Below are the code and all the weights of a small trained network. Each question names an input and a class and asks about switching units off, where a switched-off unit gives its printed mean instead of its output.

import numpy as np


def w(rows, s, z=0):
    codes = np.array(rows[::2]) - 128.0
    scale = np.full(codes.shape[1], s)
    scale[-1] = z or s
    return codes * scale


def f(y):
    return np.maximum(y, 0)


def log_softmax(a):
    a = a - a.max(-1, keepdims=True)
    return a - np.log(np.exp(a).sum(-1, keepdims=True))


def net(x, mask):
    res = np.array(x, float).reshape(1, 8) / 4 @ E
    y = f(res @ A[0][:, :-1].T + A[0][:, -1])
    res = res + np.where(mask, y, B[0][:, -1]) @ B[0][:, :-1]
    return log_softmax(res[-1] @ U[:, :-1].T + U[:, -1])


A, B = {}, {}
E = w([
[133,128,163,117,136,154,144,135,121],'x0',
[128,134,109,106,140,127,121,107,114],'x1',
[93,205,78,147,8,194,113,125,119],'x2',
[233,145,110,174,136,148,123,95,199],'x3',
[121,155,136,150,131,119,179,153,129],'x4',
[153,147,220,200,74,78,98,68,67],'x5',
[110,161,94,171,175,134,134,154,124],'x6',
[125,127,107,166,81,72,135,143,158],'x7',
],0.011)
A[0] = w([
[115,58,82,67,142,160,156,193,205,94],'N0',
[190,180,96,147,153,111,98,146,164,64],'N1',
[234,169,119,150,117,181,133,82,213,99],'N2',
[218,65,146,95,165,57,143,166,154,131],'N3',
[162,102,185,197,128,97,97,88,44,201],'N4',
[49,108,129,102,96,113,107,184,73,105],'N5',
[140,176,72,166,55,214,131,114,88,7],'N6',
[154,148,97,120,2,219,122,159,134,45],'N7',
],0.009,0.0019)
B[0] = w([
[138,189,62,221,38,202,150,59,200,253],'N0',
[190,211,142,95,127,71,79,145,159,184],'N1',
[2,237,161,27,98,70,22,236,184,230],'N2',
[157,76,180,186,166,101,125,174,111,255],'N3',
[88,109,81,141,83,235,217,71,181,247],'N4',
[67,167,240,74,164,54,95,185,146,224],'N5',
[241,44,114,159,171,134,94,177,104,218],'N6',
[155,45,65,200,206,120,117,178,115,235],'N7',
],0.007,0.0095)
U = w([
[54,220,188,2,83,70,43,220,141,2],'0',
[202,79,112,127,166,102,102,167,120,221],'1',
[99,195,81,165,32,188,127,56,167,153],'2',
],0.0095,0.00098)

Each question gives the input, the list of numbers given to net, and the class t.
The units are the neurons (one row each of A and B). Each row of codes is followed by its name. A weight is (code - 128) times the scale printed after its matrix; where a second scale follows, it is the last column's (A, B and U).
mask holds one flag per neuron, in row order. A switched-off neuron (its flag False) gives its mean, the last column of its row in B, instead of its output. The means were averaged over made-up inputs and are rounded, as every weight is.
A unit's drop is (log p(t) with every unit on - log p(t) with that unit switched off) / (log p(t) with every unit on - log p(t) with every unit switched off).
The circuit of an input: a set's keep is (log p(t) with only the set's units on - log p(t) with every unit switched off) / (log p(t) with every unit on - log p(t) with every unit switched off). Starting from all 8 units, units are removed one at a time, each time the one whose removal leaves the highest keep (on an exact tie, the one counted first), for as long as the keep stays at least 0.8.
circuit, biggest first: the units of the circuit, biggest drop first
unit that matters most: the unit with the biggest drop
top k neurons: the k neurons with the biggest drops, biggest first
drop of u: that unit's drop, to one decimal
input [-7,7,7,2,-6,-4,-4,4], class 1: unit that matters most => N7
input [3,-3,7,1,-2,6,2,5], class 1: top 3 neurons => (N6, N7, N0)
input [5,7,4,-3,3,-3,2,2], class 1: top 4 neurons => (N2, N6, N7, N4)
input [1,-6,-3,-5,3,-7,-3,-2], class 2: top 2 neurons => (N0, N2)
input [-6,-6,3,2,-7,3,-5,8], class 1: top 2 neurons => (N0, N7)
input [2,-5,3,-2,6,-1,-7,8], class 1: circuit, biggest first => (N2, N7)
input [-6,-2,2,-1,1,-1,1,2], class 1: circuit, biggest first => (N2, N0)
input [7,4,-2,-3,3,4,-3,-4], class 2: top 2 neurons => (N2, N4)
input [-2,-3,5,4,-8,0,4,2], class 1: top 2 neurons => (N6, N7)
input [7,-6,-2,-6,2,-7,-8,-2], class 2: top 3 neurons => (N0, N2, N1)
input [7,-7,0,-3,-4,4,2,-7], class 2: top 2 neurons => (N2, N4)
input [1,8,-1,-6,-8,-7,2,-7], class 2: top 2 neurons => (N0, N2)
input [6,-7,4,7,5,-3,7,1], class 0: drop of N2 => 1.4
input [-4,-6,-5,-2,-1,-7,-7,-6], class 2: drop of N0 => 1.1
input [8,3,-2,-3,-4,8,4,8], class 2: drop of N4 => 0.6
input [-7,6,8,0,7,3,-3,-6], class 1: top neuron => (N6)
